[140 102 127 139 116] result: 127
[108 137 104 147] result: 104
[113 121 154 139 126 143 146] result: 154
[145 108 115  99 106] result: 115
[111 114 116 134 152 135 135] result: 116
[132 116 116 141 106] result: 116
[128 145 108 113 105 109 147] result: 108
[127 140 152 125 128 121 119] result: 152
---
[[146 148 109 126 138]
 [144 119 106 139 145]] → 146

[[152 124 119 118 148]
 [122 136 152 103 109]
 [153 140 149 106 145]] → 122

[[121 142 120 127]
 [122 100 126 110]] → 121

[[108 145 147  98]
 [124 129 128 124]
 [130 126 127 130]] → 124

[[121 128 123 139 146]
 [100 131 139 106 115]
 [129 130 136 121 148]] → 100

[[142 102 120 103 129 125 132]
 [127 121 121 116 123 120 131]
 [113 144 128 123 115 118 137]] → 127
---
[[109 127 156 136 109]
 [151 151 142 117 151]]
136

[[143 133 126 102 138 106 120]
 [121 125 132 145 116 141 157]]
106

[[106 143 140 136 107 129]
 [128 134 128 121 127 128]]
107

[[141 127 136  98 140 128 124]
 [144 130 141 109 140 126 114]]
128

[[128 148 117 129 153 122 118]
 [131 149 117 129 154 122 118]]
122

[[110 131 132 116]
 [136 124 106 117]]
132

[[125 136 122 135 140 131]
 [121 156 127 148 124 128]]
140
---
[[126 122 124 125 128 134 128 135 122 131 123 124 126]
 [127 121 132 132 130 127 126 118 123 122 129 129 126]
 [133 125 127 127 139 125 121 131 123 127 122 120 129]
 [128 157 129 138 141 112 132 128 155 132 134 116 133]
 [123 130 143 117 126 136 132 129 134 129 134 140 134]] value 123

[[133 137 125 140 109 132 142 122 121 119 124]
 [130 129 118 135 116 117 125 126 120 136 128]
 [120 126 134 131 113 134 122 152 133 131 115]
 [123 113 126 118 136 135 129 136 111 126 132]
 [117 125 115 126 137 132 127 121 122 124 109]
 [133 111 127 141 128 141 120 141 124 116 138]
 [122 134 137 136 150 107 134 138 123 123 121]] value 122

[[144 149 102 106 150 127 117 152 151 131]
 [103 130 153 104 154 116 122 151 101 103]
 [152 103 152 107 106 153 110 145 139 152]
 [114 117 110 106 108 112 108 112 143 140]
 [105 149 106 147 127 109 149 106 116 147]
 [148 103 106 116 103 102 149 132 105 102]
 [103 107 104 155 120 152 117 155 105 147]
 [108 149 140 152 103 108 102 143 151 102]
 [139 103 152 151 148 103 106 104 122 147]
 [152 149 151 153 130 116 150 152 109 147]
 [110 151 141 103 106 142 113 112 105 146]
 [112 112 135 121 145 106 149 147 149 150]] value 112

[[145 146 126 119 141 119 127]
 [111 143 138 142 109 110 112]
 [142 144 114 115 114 143 153]
 [140 112 146 129 124 144 112]
 [138 121 125 149 114 130 135]
 [125 124 129 119 120 117 121]
 [143 110 146 125 125 141 107]
 [149 142 134 114 116 111 129]
 [123 142 136 142 140 123 130]
 [122 121 133 126 120 142 130]
 [135 124 118 129 130 132 115]
 [120 124 124 123 133 131 121]] value 120

[[140 125 124 129 133 135 132 127 130 114 133 127 119]
 [126 140 122 122 124 118 126 120 119 121 127 114 130]
 [119 133 126 131 130 127 150 125 124 128 121 137 138]
 [132 112 140 137 120 128 123 129 122 139 123 131 133]
 [132 126 126 141 125 143 126 137 130 124 128 127 134]
 [129 125 142 120 141 130 116 121 124 122 122 131 137]] value 129

[[108 121 139 131 141 128 127 132 128 134]
 [129 147 131 121 116 125 133 138 129 138]
 [125 113 130 126 130 134 114 129 140 142]
 [131 129 128 106 125 125 140 130 124 141]
 [116 129 128 121 116 141 122 113 122 124]
 [129 135 129 106 122 124 136 131 124 139]
 [147 120 120 118 134 117 121 130 131 128]
 [116 127 142 123 129 119 112 126 133 119]
 [132 113 125 123 131 132 114 130 140 141]
 [129 131 144 125 126 117 134 121 111 126]
 [126 118 128 128 135 133 117 114 111 132]
 [118 129 116 122 119 143 122 121 136 119]] value 118
---
[[103 151 105 151]
 [156 145 100 104]
 [155 154 103 111]] → 145

[[120 119 111 110 149]
 [120 112 129 113 158]
 [153 123 115 120 133]] → 112

[[134 130 125 117 133]
 [117 119 121 112 138]
 [151 125 131 129 130]] → 119

[[137 139 124 122 137]
 [128 129 128 135 134]
 [129 131 136 121 156]] → 129

[[104 154 117 148 142]
 [143 114 138 112 134]
 [108 108 114 158 131]] → 114

[[133 129 108 141 110 110 118]
 [137 116 129 144 103 129 118]
 [100 152 102 104 154 115 144]] → 116

[[132 122 152 122 130 130 123]
 [113 127 125 128 135 120 135]
 [128 122 136 134 127 128 126]] → 127

[[130 101 119 140]
 [124 100 123 133]
 [136 107 108 146]] → 100
